61.9,-20.7,-32.3,-3.2,-17.9
-55.7,-3.2,63.3,-3.2,-24.8
42.3,31.7,-32.3,14.2,-24.8
->
-55.7,-3.2,63.3
42.3,31.7,-32.3

-21.8,3.7,48.8,2.5
-12.2,3.6,54.1,2.9
-30.1,3.2,41.1,1.9
-6.9,3.3,55.9,3.2
-26.3,3.4,45.3,1.9
->
-12.2,3.6,54.1
-30.1,3.2,41.1

6.5,6.0,0.9
6.5,6.0,0.9
-3.7,56.2,52.6
-4.1,43.0,-2.5
->
6.5,6.0,0.9
-3.7,56.2,52.6

7.4,-31.7,-3.0
-22.9,37.1,36.4
-23.9,29.5,-4.4
4.7,65.4,9.3
-10.0,15.2,7.1
->
-22.9,37.1,36.4
-23.9,29.5,-4.4

55.4,-11.1,-0.8,-55.1
29.5,-10.7,-13.8,-57.6
-10.6,-16.6,-46.1,22.7
->
29.5,-10.7,-13.8
-10.6,-16.6,-46.1

-5.2,-2.8,8.9,0.1
-20.3,24.3,12.7,9.5
17.0,9.2,51.9,42.1
21.8,-10.2,22.9,16.8
6.3,28.6,18.3,15.1
->
-20.3,24.3,12.7
17.0,9.2,51.9

-14.2,-9.2,2.3,1.2
19.4,15.0,-6.6,5.7
16.1,11.6,-6.1,7.7
-42.2,-18.4,5.4,47.4
6.3,4.9,-14.0,28.0
->
19.4,15.0,-6.6
16.1,11.6,-6.1
